Below is a small trained network, with its code and all its weights. Each question gives an input and a target symbol and asks what happens when units are switched off, that is, made to give their printed mean instead of their output.

import numpy as np


def w(rows, s, z=0):
    codes = np.array(rows[::2]) - 128.0
    scale = np.full(codes.shape[1], s)
    scale[-1] = z or s
    return codes * scale


def f(y):
    return y / 2 * (1 + np.tanh(0.7978845608 * (y + 0.044715 * y**3)))


def softmax(a):
    e = np.exp(a - a.max(-1, keepdims=True))
    return e / e.sum(-1, keepdims=True)


def log_softmax(a):
    a = a - a.max(-1, keepdims=True)
    return a - np.log(np.exp(a).sum(-1, keepdims=True))


def net(x, mask):
    ids = ['ΓΔΘΛΦαβεζημξπψ'.index(c) for c in x.split()]
    T = len(ids)
    res = E[ids] + P[:T]
    r = res
    for j in range(3):
        rows = slice(4 * j, 4 * j + 4)
        q, k, v = (r @ M[0][rows].T for M in (Q, K, V))
        z = softmax(np.where(np.tri(T) > 0, q @ k.T / 4**0.5, -1e9)) @ v
        o = O[0][rows]
        res = res + np.where(mask[j], z, o[:, -1]) @ o[:, :-1]
    y = f(res @ A[0][:, :-1].T + A[0][:, -1])
    res = res + np.where(mask[3:19], y, B[0][:, -1]) @ B[0][:, :-1]
    return log_softmax(res[-1] @ U[:, :-1].T + U[:, -1])


Q, K, V, O, A, B = {}, {}, {}, {}, {}, {}
E = w([
[195,146,61,131,92],'Γ',
[48,95,174,134,86],'Δ',
[213,84,139,136,198],'Θ',
[140,169,116,108,77],'Λ',
[170,199,137,97,169],'Φ',
[112,173,92,184,174],'α',
[195,68,160,107,111],'β',
[253,148,132,149,185],'ε',
[140,106,164,117,217],'ζ',
[120,117,119,44,40],'η',
[127,33,167,94,156],'μ',
[65,110,68,34,222],'ξ',
[172,71,169,231,163],'π',
[90,173,192,64,183],'ψ',
],0.017)
P = w([
[52,143,113,114,105],'0',
[51,148,122,91,122],'1',
[49,150,131,67,130],'2',
[66,153,143,43,145],'3',
[70,163,154,13,157],'4',
[82,165,154,7,164],'5',
[101,157,156,3,160],'6',
],0.0048)
Q[0] = w([
[89,125,147,179,144],'head 1',
[165,116,223,13,162],'head 1',
[4,162,78,115,109],'head 1',
[144,118,58,86,159],'head 1',
[130,129,188,211,85],'head 2',
[157,79,59,124,117],'head 2',
[117,96,138,119,133],'head 2',
[56,116,140,177,60],'head 2',
[164,102,147,155,161],'head 3',
[116,162,60,170,127],'head 3',
[171,109,104,187,95],'head 3',
[140,148,126,107,59],'head 3',
],0.026)
K[0] = w([
[78,124,136,152,166],'head 1',
[135,114,154,3,169],'head 1',
[41,146,33,125,125],'head 1',
[170,166,84,124,145],'head 1',
[153,146,201,194,103],'head 2',
[172,112,110,98,101],'head 2',
[142,100,160,105,124],'head 2',
[94,126,182,179,50],'head 2',
[128,103,91,123,196],'head 3',
[119,162,109,202,101],'head 3',
[104,130,60,139,122],'head 3',
[141,128,95,92,89],'head 3',
],0.028)
V[0] = w([
[114,161,170,168,106],'head 1',
[121,99,39,65,187],'head 1',
[168,122,200,168,76],'head 1',
[78,184,122,140,145],'head 1',
[191,71,66,27,82],'head 2',
[142,129,155,144,112],'head 2',
[100,83,33,70,176],'head 2',
[108,122,89,120,163],'head 2',
[102,98,115,109,119],'head 3',
[142,149,145,121,127],'head 3',
[121,114,56,33,126],'head 3',
[137,186,255,101,95],'head 3',
],0.0068)
O[0] = w([
[93,150,140,114,117,76],'head 1',
[163,88,50,209,126,243],'head 1',
[122,155,204,39,158,30],'head 1',
[81,145,75,188,84,153],'head 1',
[83,41,49,94,105,133],'head 2',
[153,138,131,109,140,88],'head 2',
[3,98,86,194,84,252],'head 2',
[80,125,116,167,115,187],'head 2',
[121,122,124,171,71,135],'head 3',
[104,140,146,117,147,139],'head 3',
[89,180,138,233,66,181],'head 3',
[54,113,186,51,170,181],'head 3',
],0.0052,0.0039)
A[0] = w([
[72,60,152,31,120,89],'neuron 1',
[124,217,178,87,58,175],'neuron 2',
[138,228,34,109,171,116],'neuron 3',
[212,219,158,99,49,121],'neuron 4',
[181,110,69,164,135,91],'neuron 5',
[163,103,99,61,59,75],'neuron 6',
[122,64,154,177,127,225],'neuron 7',
[105,42,235,123,204,7],'neuron 8',
[156,188,170,84,189,75],'neuron 9',
[148,213,136,117,192,51],'neuron 10',
[228,128,253,112,67,28],'neuron 11',
[112,205,96,50,95,4],'neuron 12',
[123,225,128,183,61,236],'neuron 13',
[4,177,128,84,85,137],'neuron 14',
[75,149,75,187,121,221],'neuron 15',
[224,73,56,60,142,55],'neuron 16',
],0.011,0.0022)
B[0] = w([
[79,172,195,220,94,203],'neuron 1',
[121,45,121,111,155,172],'neuron 2',
[141,167,100,74,34,195],'neuron 3',
[5,111,53,209,166,146],'neuron 4',
[205,110,181,131,96,161],'neuron 5',
[89,214,71,179,119,137],'neuron 6',
[121,178,93,56,106,186],'neuron 7',
[118,82,73,31,87,254],'neuron 8',
[223,168,128,144,180,196],'neuron 9',
[150,226,134,164,171,184],'neuron 10',
[168,153,247,140,65,144],'neuron 11',
[157,88,66,216,114,152],'neuron 12',
[88,57,90,111,148,175],'neuron 13',
[170,44,148,172,201,229],'neuron 14',
[106,236,159,97,136,221],'neuron 15',
[157,26,142,219,78,165],'neuron 16',
],0.015,0.0073)
U = w([
[108,86,79,15,225,201],'Γ',
[175,57,91,140,118,221],'Δ',
[181,165,16,192,194,60],'Θ',
[81,74,53,165,170,87],'Λ',
[88,222,134,166,117,230],'Φ',
[73,58,202,148,169,2],'α',
[151,107,152,168,236,70],'β',
[170,137,180,112,144,65],'ε',
[96,121,125,254,133,34],'ζ',
[142,126,40,198,52,17],'η',
[102,141,189,197,91,254],'μ',
[32,79,110,104,81,85],'ξ',
[182,151,141,230,130,53],'π',
[69,158,187,184,185,230],'ψ',
],0.008,0.0034)

Each question gives the input, a string of symbols that net reads in full, and the target symbol t.
The units are the heads (4 rows each of Q, K, V and O) and the neurons (one row each of A and B). Each row of codes is followed by its name. A weight is (code - 128) times the scale printed after its matrix; where a second scale follows, it is the last column's (O, A, B and U).
mask holds one flag per unit, heads first, then neurons. A switched-off unit (its flag False) gives its mean, the last column of its rows in O or B, instead of its output. The means were averaged over made-up inputs and are rounded, as every weight is.
A unit's drop is (log p(t) with every unit on - log p(t) with that unit switched off) / (log p(t) with every unit on - log p(t) with every unit switched off).
The circuit of an input: a set's keep is (log p(t) with only the set's units on - log p(t) with every unit switched off) / (log p(t) with every unit on - log p(t) with every unit switched off). Starting from the 12 units with the biggest drops (on a tie, the unit counted first), units are removed one at a time, each time the one whose removal leaves the highest keep (on an exact tie, the one counted first), for as long as the keep stays at least 0.8.
units of the circuit, in order: the units of the circuit, biggest drop first
most important unit: the unit with the biggest drop
k most important neurons: the k neurons with the biggest drops, biggest first
which heads matter: for each layer, one digit per head in row order, 1 if its drop is at least 0.15 and else 0, layers parted by /
drop when u is switched off: that unit's drop, to one decimal
input Λ ζ η ξ, target Φ: which heads matter	110
input μ ξ ζ Φ, target Φ: units of the circuit, in order	[neuron 15; head 2]
input Φ μ ζ α, target Φ: which heads matter	000
input ζ ζ Δ Δ ξ μ ψ, target ψ: which heads matter	111
input α ζ Θ ζ Θ ζ μ, target ξ: most important unit	neuron 8
input β ψ β β, target μ: units of the circuit, in order	[neuron 11; neuron 1; head 1]
input ζ Γ ζ μ Φ ψ ζ, target Γ: units of the circuit, in order	[neuron 8; neuron 16]
input Φ μ ξ Φ π, target μ: which heads matter	011
input Φ ζ ξ ζ ζ, target Φ: units of the circuit, in order	[head 1; head 2; neuron 15]
input ξ α Φ, target Φ: which heads matter	100
input β ζ ε ζ μ ξ Θ, target Φ: units of the circuit, in order	[head 2; head 3; neuron 15]
input η π ζ, target Γ: which heads matter	000
input ζ μ Φ Δ, target α: which heads matter	100
input μ μ μ β μ ε, target π: most important neuron	[neuron 11]
input Φ Φ ψ ζ ξ, target ψ: 2 most important neurons	[neuron 14; neuron 15]
input Δ ξ Δ, target Φ: 3 most important neurons	[neuron 15; neuron 8; neuron 7]
input ψ Φ Φ ζ μ, target ξ: 2 most important neurons	[neuron 1; neuron 8]
input Φ π Φ Φ Δ, target α: 2 most important neurons	[neuron 14; neuron 1]
input ζ Φ ξ ζ Θ, target Φ: drop when neuron 6 is switched off	-0.1
input ζ π ψ, target β: drop when neuron 14 is switched off	0.3
input Θ Θ η Δ Θ, target Δ: drop when neuron 16 is switched off	0.6
